Here is a tiny trained network, its code and every weight. The questions are about switching its units off for an input and a target symbol, where a switched-off unit gives its printed mean instead of its output.

import numpy as np


def w(rows, s, z=0):
    codes = np.array(rows[::2]) - 128.0
    scale = np.full(codes.shape[1], s)
    scale[-1] = z or s
    return codes * scale


def norm(h):
    return h / np.sqrt((h * h).mean(-1, keepdims=True) + 1e-5)


def softmax(a):
    e = np.exp(a - a.max(-1, keepdims=True))
    return e / e.sum(-1, keepdims=True)


def log_softmax(a):
    a = a - a.max(-1, keepdims=True)
    return a - np.log(np.exp(a).sum(-1, keepdims=True))


def net(x, mask):
    ids = ['αβγδηθλμξπστφψω'.index(c) for c in x.split()]
    T = len(ids)
    res = E[ids] + P[:T]
    u = 0
    for l in range(3):
        r = norm(res)
        for j in range(3):
            rows = slice(2 * j, 2 * j + 2)
            q, k, v = (r @ M[l][rows].T for M in (Q, K, V))
            z = softmax(np.where(np.tri(T) > 0, q @ k.T / 2**0.5, -1e9)) @ v
            o = O[l][rows]
            res = res + np.where(mask[u + j], z, o[:, -1]) @ o[:, :-1]
        u += 3
    return log_softmax(norm(res)[-1] @ U[:, :-1].T + U[:, -1])


Q, K, V, O = {}, {}, {}, {}
E = w([
[89,116,130],'α',
[166,113,69],'β',
[160,109,71],'γ',
[120,73,89],'δ',
[94,85,117],'η',
[165,162,64],'θ',
[97,112,126],'λ',
[36,151,2],'μ',
[152,82,69],'ξ',
[150,142,89],'π',
[163,148,79],'σ',
[151,168,59],'τ',
[97,122,124],'φ',
[141,128,99],'ψ',
[103,65,92],'ω',
],0.0073)
P = w([
[170,12,3],'0',
[15,230,132],'1',
[152,44,47],'2',
[18,221,139],'3',
[158,56,71],'4',
[44,215,141],'5',
[173,63,90],'6',
[73,206,151],'7',
[211,84,125],'8',
[113,197,159],'9',
[215,74,128],'10',
],0.0049)
Q[0] = w([
[97,140,111],'0.h1',
[149,107,136],'0.h1',
[142,203,191],'0.h2',
[125,58,66],'0.h2',
[161,103,10],'0.h3',
[148,172,188],'0.h3',
],0.013)
K[0] = w([
[128,105,135],'0.h1',
[119,144,140],'0.h1',
[84,254,126],'0.h2',
[159,43,116],'0.h2',
[203,45,112],'0.h3',
[86,106,101],'0.h3',
],0.014)
V[0] = w([
[197,80,146],'0.h1',
[78,173,157],'0.h1',
[35,167,153],'0.h2',
[162,1,106],'0.h2',
[9,196,85],'0.h3',
[130,88,164],'0.h3',
],0.0042)
O[0] = w([
[46,84,50,106],'0.h1',
[98,144,217,85],'0.h1',
[116,20,140,63],'0.h2',
[163,205,130,254],'0.h2',
[252,217,36,92],'0.h3',
[90,94,107,116],'0.h3',
],0.003,0.0033)
Q[1] = w([
[211,148,37],'1.h1',
[58,142,202],'1.h1',
[150,168,190],'1.h2',
[151,103,219],'1.h2',
[149,2,229],'1.h3',
[73,192,42],'1.h3',
],0.0099)
K[1] = w([
[251,81,134],'1.h1',
[61,161,139],'1.h1',
[130,143,208],'1.h2',
[154,158,163],'1.h2',
[40,177,14],'1.h3',
[167,56,194],'1.h3',
],0.014)
V[1] = w([
[63,143,163],'1.h1',
[127,181,107],'1.h1',
[216,2,117],'1.h2',
[132,77,152],'1.h2',
[156,223,102],'1.h3',
[64,177,86],'1.h3',
],0.0047)
O[1] = w([
[229,177,38,5],'1.h1',
[175,66,127,138],'1.h1',
[2,119,226,197],'1.h2',
[34,133,100,95],'1.h2',
[16,85,165,132],'1.h3',
[120,9,215,155],'1.h3',
],0.0025,0.0027)
Q[2] = w([
[175,74,210],'2.h1',
[164,105,156],'2.h1',
[74,171,123],'2.h2',
[149,159,112],'2.h2',
[94,250,143],'2.h3',
[105,209,142],'2.h3',
],0.015)
K[2] = w([
[34,130,42],'2.h1',
[90,138,67],'2.h1',
[126,79,201],'2.h2',
[139,159,200],'2.h2',
[94,248,118],'2.h3',
[96,237,126],'2.h3',
],0.012)
V[2] = w([
[248,206,137],'2.h1',
[212,18,129],'2.h1',
[246,77,152],'2.h2',
[73,156,243],'2.h2',
[120,140,55],'2.h3',
[186,3,127],'2.h3',
],0.0044)
O[2] = w([
[55,54,80,52],'2.h1',
[47,160,193,164],'2.h1',
[117,232,117,56],'2.h2',
[96,131,3,1],'2.h2',
[179,138,122,208],'2.h3',
[88,221,168,115],'2.h3',
],0.0049,0.0034)
U = w([
[78,137,196,106],'α',
[187,86,91,159],'β',
[171,114,84,98],'γ',
[85,35,127,161],'δ',
[38,95,178,253],'η',
[173,159,59,82],'θ',
[102,138,193,123],'λ',
[89,60,26,140],'μ',
[150,7,69,97],'ξ',
[185,195,159,54],'π',
[190,197,109,132],'σ',
[178,120,34,92],'τ',
[83,222,220,182],'φ',
[161,230,182,79],'ψ',
[63,30,110,88],'ω',
],0.017,0.0038)

Each question gives the input, a string of symbols that net reads in full, and the target symbol t.
The units are the heads (2 rows each of Q, K, V and O). Each row of codes is followed by its name. A weight is (code - 128) times the scale printed after its matrix; where a second scale follows, it is the last column's (O and U).
mask holds one flag per head, layer by layer. A switched-off head (its flag False) gives its mean, the last column of its rows in O, instead of its output. The means were averaged over made-up inputs and are rounded, as every weight is.
A unit's drop is (log p(t) with every unit on - log p(t) with that unit switched off) / (log p(t) with every unit on - log p(t) with every unit switched off).
The circuit of an input: a set's keep is (log p(t) with only the set's units on - log p(t) with every unit switched off) / (log p(t) with every unit on - log p(t) with every unit switched off). Starting from all 9 units, units are removed one at a time, each time the one whose removal leaves the highest keep (on an exact tie, the one counted first), for as long as the keep stays at least 0.8.
units of the circuit, in order: the units of the circuit, biggest drop first
most important unit: the unit with the biggest drop
which heads matter: for each layer, one digit per head in row order, 1 if its drop is at least 0.15 and else 0, layers parted by /
input α ξ ξ τ δ α, target ψ: most important unit	0.h3
input η ω ξ β μ α β ξ, target η: units of the circuit, in order	2.h1, 0.h3, 2.h3, 0.h2
input ξ ω δ π β β, target η: units of the circuit, in order	2.h1, 2.h3
input ξ ξ β δ β σ, target η: which heads matter	010 / 000 / 101
input ξ ξ σ φ δ η, target ψ: which heads matter	011 / 111 / 101
input σ β η ψ, target σ: units of the circuit, in order	0.h3, 2.h3
input ξ δ μ λ ω μ β ξ τ σ, target ξ: units of the circuit, in order	2.h3, 0.h2
input τ ξ τ σ, target ξ: which heads matter	010 / 000 / 001
input γ η η π τ δ, target ξ: which heads matter	000 / 000 / 001
input τ δ ω η η σ η β, target σ: which heads matter	010 / 001 / 111
input π ξ η α, target σ: units of the circuit, in order	0.h3, 1.h1, 2.h3, 1.h2
input η φ γ σ ξ ξ ξ σ θ μ, target μ: which heads matter	000 / 000 / 101
input ξ σ τ π τ η, target ξ: units of the circuit, in order	2.h3, 0.h3, 0.h2, 1.h2
input ξ γ μ δ σ β π β δ ω, target ψ: most important unit	1.h3
input σ σ ξ ξ δ ξ, target ψ: which heads matter	010 / 011 / 101
input σ ξ λ ξ δ ξ, target ψ: which heads matter	000 / 001 / 101
input γ τ θ ξ τ λ, target ξ: which heads matter	011 / 000 / 001
input σ ξ η η β β φ, target φ: which heads matter	010 / 000 / 001
input ψ ξ δ η, target ψ: which heads matter	001 / 111 / 101
input α μ ξ σ λ ξ π π δ α, target ψ: most important unit	1.h3
input τ ξ η β, target σ: units of the circuit, in order	2.h3, 1.h3
input δ η ω ξ α ξ τ μ β θ, target η: units of the circuit, in order	2.h1, 0.h2
